Below is a small trained network, with its code and all its weights. Each question gives an input and a target symbol and asks what happens when units are switched off, that is, made to give their printed mean instead of their output.

import numpy as np


def w(rows, s, z=0):
    codes = np.array(rows[::2]) - 128.0
    scale = np.full(codes.shape[1], s)
    scale[-1] = z or s
    return codes * scale


def f(y):
    return y / 2 * (1 + np.tanh(0.7978845608 * (y + 0.044715 * y**3)))


def softmax(a):
    e = np.exp(a - a.max(-1, keepdims=True))
    return e / e.sum(-1, keepdims=True)


def log_softmax(a):
    a = a - a.max(-1, keepdims=True)
    return a - np.log(np.exp(a).sum(-1, keepdims=True))


def net(x, mask):
    ids = ['αβγδεζηθλμξπσφψω'.index(c) for c in x.split()]
    T = len(ids)
    res = E[ids] + P[:T]
    u = 0
    for l in range(3):
        q, k, v = (res @ M[l].T for M in (Q, K, V))
        z = softmax(np.where(np.tri(T) > 0, q @ k.T / 3**0.5, -1e9)) @ v
        res = res + np.where(mask[u], z, O[l][:, -1]) @ O[l][:, :-1]
        u += 1
        y = f(res @ A[l][:, :-1].T + A[l][:, -1])
        res = res + np.where(mask[u : u + 4], y, B[l][:, -1]) @ B[l][:, :-1]
        u += 4
    return log_softmax(res[-1] @ U[:, :-1].T + U[:, -1])


Q, K, V, O, A, B = {}, {}, {}, {}, {}, {}
E = w([
[92,155,126,79,139,100,94,177,200,174,102],'α',
[163,85,107,116,120,76,191,96,118,62,178],'β',
[189,125,59,188,223,127,104,119,151,81,127],'γ',
[77,143,185,25,188,75,95,99,107,121,135],'δ',
[138,93,77,151,120,88,139,164,205,109,103],'ε',
[112,152,102,93,143,121,201,171,49,115,170],'ζ',
[195,109,83,111,164,119,201,81,140,136,169],'η',
[124,58,115,187,89,210,140,143,142,207,143],'θ',
[75,131,164,194,120,177,133,184,139,171,52],'λ',
[181,156,162,191,123,149,189,159,127,59,67],'μ',
[141,146,74,101,153,141,199,130,162,191,128],'ξ',
[107,71,130,235,166,173,102,140,83,123,79],'π',
[122,121,100,151,75,90,131,6,77,180,95],'σ',
[66,90,187,119,110,33,131,208,131,155,155],'φ',
[111,82,37,159,180,72,135,111,159,164,120],'ψ',
[86,61,64,116,118,145,81,120,164,147,96],'ω',
],0.015)
P = w([
[124,210,26,135,48,31,33,246,202,142,82],'0',
[81,3,158,123,183,123,130,106,198,175,161],'1',
[124,13,133,123,191,155,141,120,179,146,123],'2',
[136,3,125,128,180,172,176,130,168,146,95],'3',
[93,23,129,158,175,166,179,115,167,150,141],'4',
[117,25,124,159,182,158,196,115,170,145,100],'5',
[116,5,130,145,164,152,162,122,131,132,109],'6',
[96,18,126,134,188,182,179,125,107,132,92],'7',
],0.0053)
Q[0] = w([
[87,110,88,151,153,116,166,78,182,227,81],'L0H0',
[106,2,124,159,159,115,142,105,169,166,60],'L0H0',
[174,246,126,135,21,138,66,85,76,135,166],'L0H0',
],0.008)
K[0] = w([
[149,105,140,163,27,88,103,57,32,156,72],'L0H0',
[138,198,92,123,47,80,93,71,112,169,90],'L0H0',
[88,21,217,122,254,171,205,100,186,130,175],'L0H0',
],0.0068)
V[0] = w([
[108,86,126,155,139,1,71,163,120,39,123],'L0H0',
[203,80,28,195,123,138,229,167,123,118,247],'L0H0',
[125,213,192,28,160,54,156,70,72,59,193],'L0H0',
],0.0043)
O[0] = w([
[140,71,111,136,114,101,148,126,224,18,107,236],'L0H0',
[216,57,77,142,137,1,133,135,108,139,202,116],'L0H0',
[145,176,186,87,116,158,193,73,151,153,102,3],'L0H0',
],0.0081,0.0034)
A[0] = w([
[114,54,135,164,115,155,141,195,178,85,52,235],'L0N0',
[92,55,118,100,236,122,107,142,158,120,207,165],'L0N1',
[153,56,143,240,138,166,45,218,82,174,117,201],'L0N2',
[117,51,156,50,132,135,156,46,3,104,151,252],'L0N3',
],0.0051,0.0026)
B[0] = w([
[87,158,102,195,155,186,145,197,139,73,254,254],'L0N0',
[185,9,137,88,116,136,99,162,113,104,177,202],'L0N1',
[199,181,47,218,67,177,75,108,72,87,206,221],'L0N2',
[118,154,88,163,96,155,210,129,221,126,122,154],'L0N3',
],0.0067,0.0081)
Q[1] = w([
[177,121,160,141,103,158,110,81,143,136,55],'L1H0',
[160,154,120,158,108,148,174,88,2,154,119],'L1H0',
[170,140,100,224,122,181,169,80,94,74,159],'L1H0',
],0.0066)
K[1] = w([
[108,51,204,87,214,134,180,43,53,194,78],'L1H0',
[169,78,108,163,101,142,83,41,73,128,86],'L1H0',
[86,187,117,157,20,107,111,3,179,178,62],'L1H0',
],0.0043)
V[1] = w([
[125,120,114,189,132,87,161,198,227,32,251],'L1H0',
[111,36,23,139,169,85,75,139,137,172,155],'L1H0',
[2,129,131,58,180,186,172,192,221,99,128],'L1H0',
],0.0047)
O[1] = w([
[203,2,75,147,100,191,158,219,78,125,21,251],'L1H0',
[187,120,76,129,173,93,23,132,69,178,152,185],'L1H0',
[3,39,118,137,224,191,126,113,19,151,104,140],'L1H0',
],0.0071,0.015)
A[1] = w([
[102,100,136,34,78,53,182,137,80,117,142,255],'L1N0',
[114,61,156,122,163,176,159,128,117,63,110,72],'L1N1',
[49,100,142,202,106,198,123,29,145,255,175,228],'L1N2',
[197,97,54,193,100,108,113,134,108,96,116,77],'L1N3',
],0.0045,0.0028)
B[1] = w([
[124,123,4,102,158,99,255,179,222,95,171,137],'L1N0',
[25,104,124,160,61,179,134,194,163,102,143,183],'L1N1',
[144,116,73,101,93,149,75,86,187,72,50,152],'L1N2',
[196,108,197,168,243,144,87,67,128,68,81,249],'L1N3',
],0.0061,0.016)
Q[2] = w([
[49,179,200,53,116,82,155,74,80,230,150],'L2H0',
[217,27,55,100,200,178,100,92,155,127,65],'L2H0',
[192,48,38,98,156,172,163,155,135,43,3],'L2H0',
],0.0048)
K[2] = w([
[164,13,132,64,160,184,158,139,135,149,105],'L2H0',
[132,165,3,151,23,65,123,59,170,128,85],'L2H0',
[157,181,73,122,150,20,113,129,168,129,75],'L2H0',
],0.0057)
V[2] = w([
[83,128,67,129,154,123,74,147,111,253,170],'L2H0',
[91,172,133,174,82,242,121,177,110,86,100],'L2H0',
[108,123,141,123,116,90,236,173,143,147,136],'L2H0',
],0.007)
O[2] = w([
[125,114,97,151,72,138,96,92,1,219,56,63],'L2H0',
[55,198,49,156,58,56,52,181,114,93,157,250],'L2H0',
[116,113,71,147,112,135,248,216,122,168,146,1],'L2H0',
],0.0091,0.01)
A[2] = w([
[127,129,133,166,191,187,101,224,101,121,136,197],'L2N0',
[167,126,141,118,130,204,220,138,83,224,104,253],'L2N1',
[193,97,254,84,182,126,128,81,116,150,117,96],'L2N2',
[127,109,105,149,116,120,64,87,88,187,30,215],'L2N3',
],0.007,0.0029)
B[2] = w([
[127,107,131,143,109,64,154,109,131,130,72,254],'L2N0',
[175,182,2,127,52,111,92,71,150,157,180,156],'L2N1',
[28,193,90,204,171,233,135,132,142,231,147,186],'L2N2',
[134,153,119,64,59,243,210,97,91,113,63,188],'L2N3',
],0.0083,0.024)
U = w([
[70,146,121,108,70,163,160,160,78,191,58,128],'α',
[174,93,173,144,153,196,249,149,194,72,165,97],'β',
[58,143,163,186,239,125,78,101,161,118,147,76],'γ',
[10,154,91,95,160,183,169,134,184,93,134,153],'δ',
[205,67,184,132,169,93,143,129,136,96,48,131],'ε',
[248,153,36,148,102,55,199,133,127,138,141,213],'ζ',
[108,167,79,183,125,168,137,121,174,176,198,49],'η',
[192,185,169,93,69,246,53,121,168,102,208,99],'θ',
[121,220,58,139,53,100,59,143,118,111,154,147],'λ',
[181,197,128,166,134,86,154,203,211,57,187,229],'μ',
[188,193,85,108,55,161,148,117,69,191,141,42],'ξ',
[166,138,170,136,135,79,58,42,171,56,159,53],'π',
[125,199,129,123,68,106,182,2,242,104,41,249],'σ',
[125,60,144,208,133,107,146,252,72,189,119,171],'φ',
[94,131,160,141,192,195,179,113,79,138,77,5],'ψ',
[169,79,183,41,94,218,148,93,66,40,120,114],'ω',
],0.0046,0.0023)

Each question gives the input, a string of symbols that net reads in full, and the target symbol t.
The units are the heads (3 rows each of Q, K, V and O) and the neurons (one row each of A and B). Each row of codes is followed by its name. A weight is (code - 128) times the scale printed after its matrix; where a second scale follows, it is the last column's (O, A, B and U).
mask holds one flag per unit, layer by layer, with each layer's heads first. A switched-off unit (its flag False) gives its mean, the last column of its rows in O or B, instead of its output. The means were averaged over made-up inputs and are rounded, as every weight is.
A unit's drop is (log p(t) with every unit on - log p(t) with that unit switched off) / (log p(t) with every unit on - log p(t) with every unit switched off).
The circuit of an input: a set's keep is (log p(t) with only the set's units on - log p(t) with every unit switched off) / (log p(t) with every unit on - log p(t) with every unit switched off). Starting from the 12 units with the biggest drops (on a tie, the unit counted first), units are removed one at a time, each time the one whose removal leaves the highest keep (on an exact tie, the one counted first), for as long as the keep stays at least 0.8.
units of the circuit, in order: the units of the circuit, biggest drop first
k most important neurons: the k neurons with the biggest drops, biggest first
top k neurons in layer l: the k neurons of layer l with the biggest drops, biggest first
input σ ψ α λ η φ λ θ, target θ: units of the circuit, in order -> (L1H0 L2N0 L0N0 L2H0)
input π φ μ σ λ, target λ: units of the circuit, in order -> (L0N2 L2H0)
input θ ω λ η θ η η, target θ: 2 most important neurons -> (L0N2 L1N3)
input μ φ δ μ λ μ, target μ: units of the circuit, in order -> (L2H0 L1H0)
input ω φ β λ λ ω δ, target ω: units of the circuit, in order -> (L2H0 L2N3 L1H0 L2N2)
input μ λ μ δ σ, target σ: units of the circuit, in order -> (L1H0 L0N0)
input σ ζ ω ω ω ω, target ω: units of the circuit, in order -> (L2H0 L2N2 L2N3)
input ψ ε ω, target ψ: 2 most important neurons -> (L2N2 L1N3)
input α μ φ, target α: 3 most important neurons -> (L1N3 L2N3 L0N2)
input ζ λ λ β φ μ α, target ζ: top 2 neurons in layer 0 -> (L0N0 L0N2)
input ζ λ φ λ μ λ, target ζ: top neuron in layer 2 -> (L2N1)
input λ θ α μ, target λ: units of the circuit, in order -> (L2H0 L0H0)
input β γ λ, target β: units of the circuit, in order -> (L2H0 L0H0)
input ζ λ ω ζ λ, target ζ: 4 most important neurons -> (L2N1 L0N0 L0N2 L1N3)
input ξ μ θ μ η ζ ξ π, target ξ: top 2 neurons in layer 0 -> (L0N2 L0N0)
input ζ ψ σ ζ ψ ζ, target ζ: top neuron in layer 2 -> (L2N1)
input λ μ γ ξ ζ η λ σ, target σ: 3 most important neurons -> (L1N2 L0N3 L0N0)
input ξ ζ ξ λ β, target ξ: 2 most important neurons -> (L2N1 L0N0)
input μ α δ β, target μ: units of the circuit, in order -> (L2H0 L1H0)
input θ θ φ λ λ β, target θ: 4 most important neurons -> (L0N2 L1N3 L2N2 L2N0)
input η ζ α μ μ, target η: 2 most important neurons -> (L2N2 L2N1)
input ζ β φ φ ζ λ λ ω, target ζ: most important neuron -> (L2N1)
input λ ω ε α φ δ σ ε, target ε: top 2 neurons in layer 0 -> (L0N3 L0N1)
input γ δ β ψ φ η η, target γ: 3 most important neurons -> (L2N2 L1N3 L2N3)
input γ φ λ α β μ, target γ: 2 most important neurons -> (L1N3 L2N2)
input ε φ λ η β, target ε: 2 most important neurons -> (L1N3 L0N0)
input γ ζ ε ξ β λ σ β, target β: 3 most important neurons -> (L0N0 L0N3 L1N1)
input ζ λ α, target ζ: 2 most important neurons -> (L1N3 L2N1)
